Below are the code and all the weights of a small trained network. Each question names an input and a target symbol and asks about switching units off, where a switched-off unit gives its printed mean instead of its output.

import numpy as np


def w(rows, s, z=0):
    codes = np.array(rows[::2]) - 128.0
    scale = np.full(codes.shape[1], s)
    scale[-1] = z or s
    return codes * scale


def f(y):
    return y / 2 * (1 + np.tanh(0.7978845608 * (y + 0.044715 * y**3)))


def softmax(a):
    e = np.exp(a - a.max(-1, keepdims=True))
    return e / e.sum(-1, keepdims=True)


def log_softmax(a):
    a = a - a.max(-1, keepdims=True)
    return a - np.log(np.exp(a).sum(-1, keepdims=True))


def net(x, mask):
    ids = ['Φαβδεημξπτ'.index(c) for c in x.split()]
    T = len(ids)
    res = E[ids] + P[:T]
    r = res
    for j in range(3):
        rows = slice(2 * j, 2 * j + 2)
        q, k, v = (r @ M[0][rows].T for M in (Q, K, V))
        z = softmax(np.where(np.tri(T) > 0, q @ k.T / 2**0.5, -1e9)) @ v
        o = O[0][rows]
        res = res + np.where(mask[j], z, o[:, -1]) @ o[:, :-1]
    y = f(res @ A[0][:, :-1].T + A[0][:, -1])
    res = res + np.where(mask[3:11], y, B[0][:, -1]) @ B[0][:, :-1]
    return log_softmax(res[-1] @ U[:, :-1].T + U[:, -1])


Q, K, V, O, A, B = {}, {}, {}, {}, {}, {}
E = w([
[138,102,162,157,149,94,199,105,124,155,107],'Φ',
[122,108,135,135,179,111,155,97,176,160,126],'α',
[131,95,141,174,148,140,111,103,132,183,3],'β',
[141,159,91,91,233,131,101,96,157,134,124],'δ',
[113,116,120,97,194,83,123,108,128,110,111],'ε',
[137,119,142,46,114,93,82,158,93,197,154],'η',
[130,41,82,157,106,180,120,105,100,70,129],'μ',
[183,140,128,96,169,74,123,106,114,82,112],'ξ',
[96,177,189,76,121,171,121,115,139,165,131],'π',
[160,101,170,135,123,75,161,98,148,110,122],'τ',
],0.028)
P = w([
[117,143,198,98,133,145,171,252,115,76,58],'0',
[145,169,82,80,164,141,91,83,152,140,109],'1',
[145,133,98,94,139,137,84,73,151,148,105],'2',
[148,120,110,102,134,127,91,72,140,143,119],'3',
[140,112,124,111,139,128,89,80,133,146,126],'4',
[148,109,131,127,137,122,93,78,120,144,137],'5',
[140,105,142,137,135,124,94,79,107,142,140],'6',
[147,111,158,154,139,121,88,87,105,142,149],'7',
[141,91,181,167,133,117,93,90,92,138,144],'8',
[135,87,183,160,142,114,82,94,91,126,146],'9',
],0.012)
Q[0] = w([
[151,96,141,130,195,104,171,95,173,73,124],'h1',
[149,119,106,95,138,79,141,75,182,167,76],'h1',
[117,91,109,106,1,172,81,223,66,173,127],'h2',
[154,119,57,130,129,136,85,97,141,154,25],'h2',
[119,105,100,140,83,221,87,56,120,155,54],'h3',
[85,94,107,136,39,182,110,238,112,124,147],'h3',
],0.0094)
K[0] = w([
[88,185,74,138,123,165,182,238,94,61,69],'h1',
[145,142,201,163,184,124,88,146,73,146,107],'h1',
[137,126,79,149,105,70,70,29,75,192,169],'h2',
[178,80,148,195,167,69,60,126,100,151,107],'h2',
[103,93,186,198,176,166,75,2,120,123,150],'h3',
[140,110,66,142,107,106,120,42,128,189,163],'h3',
],0.009)
V[0] = w([
[3,84,117,106,106,138,117,155,100,95,97],'h1',
[136,168,170,142,161,93,181,199,104,173,93],'h1',
[150,166,154,74,112,244,100,120,85,70,115],'h2',
[169,151,42,116,155,72,119,139,63,66,110],'h2',
[190,134,177,147,82,115,107,106,157,69,69],'h3',
[61,149,82,185,163,202,176,143,163,88,88],'h3',
],0.011)
O[0] = w([
[94,117,184,163,145,127,94,58,145,120,105,161],'h1',
[142,127,107,126,113,155,97,111,4,93,127,249],'h1',
[180,52,101,154,112,120,68,95,142,160,173,156],'h2',
[153,163,174,165,145,98,52,175,97,134,159,149],'h2',
[110,152,83,133,42,40,102,114,190,127,101,160],'h3',
[117,87,128,62,138,129,97,191,106,189,90,133],'h3',
],0.012,0.011)
A[0] = w([
[110,107,109,185,170,39,140,115,204,69,145,96],'n1',
[182,145,159,75,81,62,56,169,170,202,189,168],'n2',
[132,129,94,232,188,131,149,116,110,37,230,152],'n3',
[156,49,61,254,131,243,106,93,104,11,128,120],'n4',
[120,78,136,172,26,152,110,101,99,121,177,255],'n5',
[64,129,133,76,42,128,90,102,24,140,217,81],'n6',
[162,118,48,63,114,75,72,141,47,214,107,49],'n7',
[56,246,123,192,128,140,175,64,135,41,107,77],'n8',
],0.0069,0.0051)
B[0] = w([
[156,190,124,126,142,103,192,121,123,158,119,155],'n1',
[15,135,104,100,188,149,197,177,112,140,104,194],'n2',
[166,87,135,107,142,146,152,128,193,34,66,188],'n3',
[11,157,137,172,89,101,133,149,98,168,182,210],'n4',
[145,131,80,112,177,157,91,130,123,136,110,203],'n5',
[142,179,119,147,136,209,136,121,181,168,120,203],'n6',
[159,102,189,159,88,125,162,185,171,127,98,252],'n7',
[168,82,178,129,79,106,169,174,136,171,211,171],'n8',
],0.011,0.013)
U = w([
[61,254,202,115,75,187,127,133,111,184,135,115],'Φ',
[146,71,62,62,184,143,163,67,93,74,120,253],'α',
[171,69,131,140,123,163,124,91,194,116,93,82],'β',
[178,66,132,136,154,143,120,164,123,151,160,134],'δ',
[124,169,179,145,167,95,69,78,84,132,123,178],'ε',
[101,117,167,140,127,124,135,117,134,112,137,69],'η',
[102,129,155,129,161,95,141,103,128,152,120,13],'μ',
[123,162,85,196,157,125,128,139,128,118,100,58],'ξ',
[78,104,69,128,116,108,87,146,84,116,151,196],'π',
[153,154,127,125,117,72,120,119,118,158,158,232],'τ',
],0.0087,0.005)

Each question gives the input, a string of symbols that net reads in full, and the target symbol t.
The units are the heads (2 rows each of Q, K, V and O) and the neurons (one row each of A and B). Each row of codes is followed by its name. A weight is (code - 128) times the scale printed after its matrix; where a second scale follows, it is the last column's (O, A, B and U).
mask holds one flag per unit, heads first, then neurons. A switched-off unit (its flag False) gives its mean, the last column of its rows in O or B, instead of its output. The means were averaged over made-up inputs and are rounded, as every weight is.
A unit's drop is (log p(t) with every unit on - log p(t) with that unit switched off) / (log p(t) with every unit on - log p(t) with every unit switched off).
The circuit of an input: a set's keep is (log p(t) with only the set's units on - log p(t) with every unit switched off) / (log p(t) with every unit on - log p(t) with every unit switched off). Starting from all 11 units, units are removed one at a time, each time the one whose removal leaves the highest keep (on an exact tie, the one counted first), for as long as the keep stays at least 0.8.
units of the circuit, in order: the units of the circuit, biggest drop first
unit that matters most: the unit with the biggest drop
top k neurons: the k neurons with the biggest drops, biggest first
heads that matter: for each layer, one digit per head in row order, 1 if its drop is at least 0.15 and else 0, layers parted by /
drop when u is switched off: that unit's drop, to one decimal
input β β η π π, target α: top 2 neurons	(n4 n7)
input π ξ ε τ ε τ α, target π: heads that matter	010
input β ε η δ ε ε τ η, target α: units of the circuit, in order	(h3 n7 n3)
input η ε τ δ μ ξ, target η: units of the circuit, in order	(n4 n3 h3)
input μ β η η Φ, target μ: top neuron	(n2)
input τ ε α η η ε, target τ: units of the circuit, in order	(h3 n8 n1)
input β δ τ, target β: heads that matter	111
input Φ δ ε, target Φ: heads that matter	100
input μ ξ π ε η α ε δ α, target μ: top 2 neurons	(n2 n1)
input ξ α δ ξ ε δ ε α α, target ξ: heads that matter	011
input π μ δ π, target α: heads that matter	110
input δ π Φ τ π η μ δ τ, target δ: units of the circuit, in order	(h3 h2)
input π ε β Φ, target π: units of the circuit, in order	(n4 h2 h1)
input τ η α π ξ, target τ: top neuron	(n8)
input η π ξ τ ε η τ π ξ η, target β: units of the circuit, in order	(h3 n3)
input ε ξ μ, target π: heads that matter	100
input ξ τ μ β α δ, target ξ: top 2 neurons	(n2 n3)
input η ε τ α, target η: heads that matter	001
input Φ π δ δ δ Φ, target Φ: top 2 neurons	(n6 n3)
input β δ ε η ε ε ε η ξ ε, target β: top 3 neurons	(n7 n4 n6)
input μ δ ε β η δ ξ δ, target μ: heads that matter	101
input τ ξ δ η τ ε β η, target α: heads that matter	101
input τ δ η ξ ε δ Φ δ δ, target τ: heads that matter	011
input ε ε Φ η μ Φ, target ε: unit that matters most	h1
input η Φ ξ β π ε ε ε π ε, target η: drop when n8 is switched off	0.5
input μ α μ τ ε τ, target μ: drop when n2 is switched off	0.7
